Below are the code and all the weights of a small trained network. Each question names an input and a target symbol and asks about switching units off, where a switched-off unit gives its printed mean instead of its output.

import numpy as np


def w(rows, s, z=0):
    codes = np.array(rows[::2]) - 128.0
    scale = np.full(codes.shape[1], s)
    scale[-1] = z or s
    return codes * scale


def norm(h):
    return h / np.sqrt((h * h).mean(-1, keepdims=True) + 1e-5)


def f(y):
    return y / 2 * (1 + np.tanh(0.7978845608 * (y + 0.044715 * y**3)))


def softmax(a):
    e = np.exp(a - a.max(-1, keepdims=True))
    return e / e.sum(-1, keepdims=True)


def log_softmax(a):
    a = a - a.max(-1, keepdims=True)
    return a - np.log(np.exp(a).sum(-1, keepdims=True))


def net(x, mask):
    ids = ['βεζμπτω'.index(c) for c in x.split()]
    T = len(ids)
    res = E[ids] + P[:T]
    u = 0
    for l in range(2):
        r = norm(res)
        for j in range(2):
            rows = slice(4 * j, 4 * j + 4)
            q, k, v = (r @ M[l][rows].T for M in (Q, K, V))
            z = softmax(np.where(np.tri(T) > 0, q @ k.T / 4**0.5, -1e9)) @ v
            o = O[l][rows]
            res = res + np.where(mask[u + j], z, o[:, -1]) @ o[:, :-1]
        u += 2
        y = f(norm(res) @ A[l][:, :-1].T + A[l][:, -1])
        res = res + np.where(mask[u : u + 4], y, B[l][:, -1]) @ B[l][:, :-1]
        u += 4
    return log_softmax(norm(res)[-1] @ U[:, :-1].T + U[:, -1])


Q, K, V, O, A, B = {}, {}, {}, {}, {}, {}
E = w([
[100,132,147,215,230,155,138,62,149,135,97],'β',
[120,149,115,159,204,94,97,198,62,95,165],'ε',
[152,127,206,144,98,145,158,249,128,95,59],'ζ',
[99,121,151,112,128,131,105,138,22,44,142],'μ',
[200,168,162,176,120,179,38,111,140,116,68],'π',
[154,195,136,119,149,54,159,114,91,132,25],'τ',
[138,113,17,159,80,67,157,145,192,108,167],'ω',
],0.018)
P = w([
[145,230,205,158,182,113,177,128,122,11,133],'0',
[160,207,200,160,181,103,135,149,124,48,123],'1',
[161,172,179,136,189,97,123,120,133,57,153],'2',
[165,141,163,129,173,93,133,125,116,89,146],'3',
[169,123,157,125,158,86,126,115,106,113,120],'4',
[174,100,143,131,144,93,127,133,100,132,106],'5',
[170,81,130,135,131,99,130,139,96,153,92],'6',
[149,72,101,135,130,109,122,145,86,171,71],'7',
[133,66,95,132,142,99,110,158,84,202,59],'8',
[128,49,80,128,140,97,100,170,79,212,59],'9',
[121,26,76,134,134,105,97,198,86,237,62],'10',
],0.011)
Q[0] = w([
[99,175,179,98,158,114,159,96,139,137,151],'0.h1',
[160,59,92,172,141,116,168,132,131,154,166],'0.h1',
[115,106,84,120,140,132,143,119,140,129,139],'0.h1',
[177,133,160,179,222,70,99,192,44,97,5],'0.h1',
[121,107,99,110,66,175,83,73,201,183,201],'0.h2',
[161,129,161,152,185,63,137,209,91,100,66],'0.h2',
[84,77,127,108,126,96,171,141,123,175,140],'0.h2',
[159,105,117,120,132,135,115,164,83,154,87],'0.h2',
],0.011)
K[0] = w([
[116,79,160,155,113,98,102,112,166,65,164],'0.h1',
[104,148,164,98,145,120,115,147,141,144,111],'0.h1',
[154,136,154,178,160,117,168,166,138,105,119],'0.h1',
[109,8,73,106,96,92,97,141,121,242,90],'0.h1',
[131,173,119,124,90,22,181,191,115,70,154],'0.h2',
[124,121,135,166,122,182,74,72,144,219,109],'0.h2',
[125,102,108,135,159,134,167,101,169,88,121],'0.h2',
[164,76,109,112,123,169,88,103,101,199,123],'0.h2',
],0.011)
V[0] = w([
[175,206,114,83,104,101,151,115,119,75,151],'0.h1',
[82,145,133,186,162,204,135,168,174,87,136],'0.h1',
[91,125,34,120,105,126,112,145,190,107,117],'0.h1',
[132,117,52,207,112,101,130,115,190,75,72],'0.h1',
[135,156,167,61,99,96,81,152,2,112,80],'0.h2',
[73,85,145,103,162,147,124,135,60,159,92],'0.h2',
[62,89,184,101,185,111,210,134,101,113,122],'0.h2',
[115,120,198,138,206,202,117,85,105,130,103],'0.h2',
],0.0077)
O[0] = w([
[132,220,120,190,105,196,161,85,83,72,108,209],'0.h1',
[209,98,173,125,88,88,65,95,126,73,191,68],'0.h1',
[182,123,95,112,91,99,217,92,223,93,159,65],'0.h1',
[215,117,117,186,124,151,202,140,150,188,226,219],'0.h1',
[125,175,149,2,92,154,168,111,162,191,178,213],'0.h2',
[131,105,141,92,88,29,178,93,89,120,168,120],'0.h2',
[66,78,244,144,120,116,183,115,181,91,150,144],'0.h2',
[188,26,102,70,106,136,225,96,86,114,239,255],'0.h2',
],0.0068)
A[0] = w([
[74,112,125,141,176,104,111,125,98,128,149,253],'0.n1',
[94,174,105,148,75,126,146,104,114,143,111,37],'0.n2',
[166,168,158,133,84,113,156,122,95,99,181,149],'0.n3',
[147,109,35,124,92,120,178,117,255,78,186,231],'0.n4',
],0.0082,0.0026)
B[0] = w([
[178,136,156,174,67,112,125,146,113,131,128,200],'0.n1',
[113,135,150,102,163,82,138,79,175,168,169,147],'0.n2',
[163,164,128,140,172,159,135,125,80,146,125,255],'0.n3',
[145,175,164,167,67,133,122,98,135,188,244,215],'0.n4',
],0.011,0.0041)
Q[1] = w([
[95,184,125,85,110,161,113,123,139,119,116],'1.h1',
[194,87,149,67,149,125,157,91,126,132,172],'1.h1',
[110,123,105,121,95,119,101,103,150,117,123],'1.h1',
[184,163,98,188,92,132,187,157,43,195,133],'1.h1',
[246,179,120,158,169,125,169,158,46,165,95],'1.h2',
[196,104,157,207,77,98,210,120,112,160,182],'1.h2',
[104,147,90,151,79,109,156,109,193,98,189],'1.h2',
[152,148,101,112,115,141,111,126,94,208,155],'1.h2',
],0.013)
K[1] = w([
[113,132,169,109,169,160,123,143,87,122,103],'1.h1',
[106,181,120,124,80,85,131,125,142,99,119],'1.h1',
[110,130,155,110,160,190,125,124,135,125,134],'1.h1',
[171,92,92,80,92,102,172,103,118,210,114],'1.h1',
[123,94,51,141,82,99,87,138,194,173,138],'1.h2',
[136,56,111,108,72,84,158,142,126,248,175],'1.h2',
[168,145,142,89,128,127,178,122,77,159,125],'1.h2',
[150,152,86,145,111,128,145,131,161,145,165],'1.h2',
],0.015)
V[1] = w([
[104,162,104,129,41,131,65,183,115,155,178],'1.h1',
[133,242,181,136,116,200,98,173,153,106,130],'1.h1',
[100,187,122,109,47,190,115,187,107,128,149],'1.h1',
[204,150,57,144,160,220,103,141,102,75,111],'1.h1',
[207,39,104,108,135,250,153,39,142,122,146],'1.h2',
[120,112,168,151,98,113,255,90,164,61,166],'1.h2',
[205,103,108,148,162,169,75,160,131,116,67],'1.h2',
[204,199,98,42,143,173,124,102,99,101,27],'1.h2',
],0.0073)
O[1] = w([
[186,135,160,151,39,94,58,125,122,108,188,3],'1.h1',
[90,38,76,133,85,95,90,165,186,155,145,220],'1.h1',
[121,117,124,110,66,54,95,115,168,112,141,121],'1.h1',
[140,138,121,67,63,161,162,141,111,208,112,188],'1.h1',
[123,159,88,3,157,136,88,229,31,147,28,141],'1.h2',
[56,45,147,149,216,78,129,105,184,76,33,195],'1.h2',
[133,143,133,139,115,103,170,144,94,248,97,139],'1.h2',
[162,192,115,70,90,20,125,130,155,190,121,129],'1.h2',
],0.0081,0.0044)
A[1] = w([
[143,179,24,131,49,114,112,171,96,199,100,87],'1.n1',
[190,26,79,68,77,127,28,170,68,51,127,2],'1.n2',
[138,57,97,90,85,212,113,169,99,148,127,107],'1.n3',
[91,100,92,84,254,248,139,151,87,51,22,79],'1.n4',
],0.0081,0.0064)
B[1] = w([
[143,152,116,89,115,223,154,130,115,112,159,198],'1.n1',
[77,127,220,72,136,45,81,106,252,179,137,136],'1.n2',
[86,199,125,96,198,79,153,87,115,172,110,160],'1.n3',
[173,57,133,157,242,120,163,124,56,115,106,254],'1.n4',
],0.014,0.0072)
U = w([
[162,164,145,254,113,157,163,132,108,105,225,100],'β',
[100,106,27,164,119,67,89,187,145,83,90,201],'ε',
[14,73,182,46,97,137,132,101,70,74,167,110],'ζ',
[108,58,216,131,100,127,140,248,183,159,90,41],'μ',
[112,154,75,71,109,172,132,197,70,175,134,252],'π',
[107,180,162,134,191,58,132,63,179,197,99,8],'τ',
[112,47,112,173,205,148,163,156,43,116,73,167],'ω',
],0.008,0.0021)

Each question gives the input, a string of symbols that net reads in full, and the target symbol t.
The units are the heads (4 rows each of Q, K, V and O) and the neurons (one row each of A and B). Each row of codes is followed by its name. A weight is (code - 128) times the scale printed after its matrix; where a second scale follows, it is the last column's (O, A, B and U).
mask holds one flag per unit, layer by layer, with each layer's heads first. A switched-off unit (its flag False) gives its mean, the last column of its rows in O or B, instead of its output. The means were averaged over made-up inputs and are rounded, as every weight is.
A unit's drop is (log p(t) with every unit on - log p(t) with that unit switched off) / (log p(t) with every unit on - log p(t) with every unit switched off).
The circuit of an input: a set's keep is (log p(t) with only the set's units on - log p(t) with every unit switched off) / (log p(t) with every unit on - log p(t) with every unit switched off). Starting from all 12 units, units are removed one at a time, each time the one whose removal leaves the highest keep (on an exact tie, the one counted first), for as long as the keep stays at least 0.8.
units of the circuit, in order: the units of the circuit, biggest drop first
most important unit: the unit with the biggest drop
top k neurons: the k neurons with the biggest drops, biggest first
k most important neurons of layer l: the k neurons of layer l with the biggest drops, biggest first
heads that matter: for each layer, one digit per head in row order, 1 if its drop is at least 0.15 and else 0, layers parted by /
input ω τ τ, target β: 2 most important neurons of layer 0 => (0.n3; 0.n4)
input β τ τ ω ε ζ, target β: most important unit => 0.n4
input π μ τ μ, target π: units of the circuit, in order => (1.h2; 0.h2)
input τ τ τ ζ ε π τ ζ μ ζ, target π: heads that matter => 01 / 01
input τ ζ ω ε π μ, target τ: top 3 neurons => (1.n2; 0.n4; 1.n3)
input ω τ ω, target ε: units of the circuit, in order => (0.h2; 1.h1)
input τ ω ζ τ τ ζ ζ ζ, target μ: heads that matter => 11 / 10
input ε τ τ ε τ ω ζ ζ ε, target μ: 2 most important neurons of layer 1 => (1.n2; 1.n4)
input ζ ζ μ ω β, target β: units of the circuit, in order => (0.n4; 0.h1)
input μ ζ ζ τ τ μ μ, target ζ: heads that matter => 11 / 01
input τ ζ τ ω ε τ τ ε ω, target ε: top 2 neurons => (0.n3; 0.n2)
input τ ε ζ τ τ ζ ε ε τ ζ, target μ: heads that matter => 01 / 01
input τ τ π ω ζ ζ π, target τ: heads that matter => 00 / 11
input ζ τ ζ π ζ ω τ τ μ π π, target τ: top 4 neurons => (1.n2; 0.n4; 1.n3; 0.n3)
input ζ τ μ τ τ ζ τ β π ζ, target π: heads that matter => 00 / 01
input τ τ τ, target τ: units of the circuit, in order => (1.h2)
input τ ζ τ π ω π ω, target π: units of the circuit, in order => (0.h2; 1.n1; 1.h1)
input ω τ ω ζ π, target π: units of the circuit, in order => (0.h2; 1.h2; 0.h1)
input π π ε τ, target π: units of the circuit, in order => (1.h2; 0.h2)
input ω τ ζ, target β: units of the circuit, in order => (0.h1)
input τ τ τ ω μ, target β: heads that matter => 10 / 00
input ω ε ζ ζ ε μ, target ζ: heads that matter => 11 / 10
input ω β ω, target ω: heads that matter => 01 / 11
input μ μ τ μ π ω ζ π ζ, target τ: heads that matter => 01 / 11
input ζ π ε, target π: heads that matter => 00 / 01
input ε ω ω ε, target β: heads that matter => 00 / 00
input ε ζ ω τ μ ζ ε ε, target μ: most important unit => 0.h1
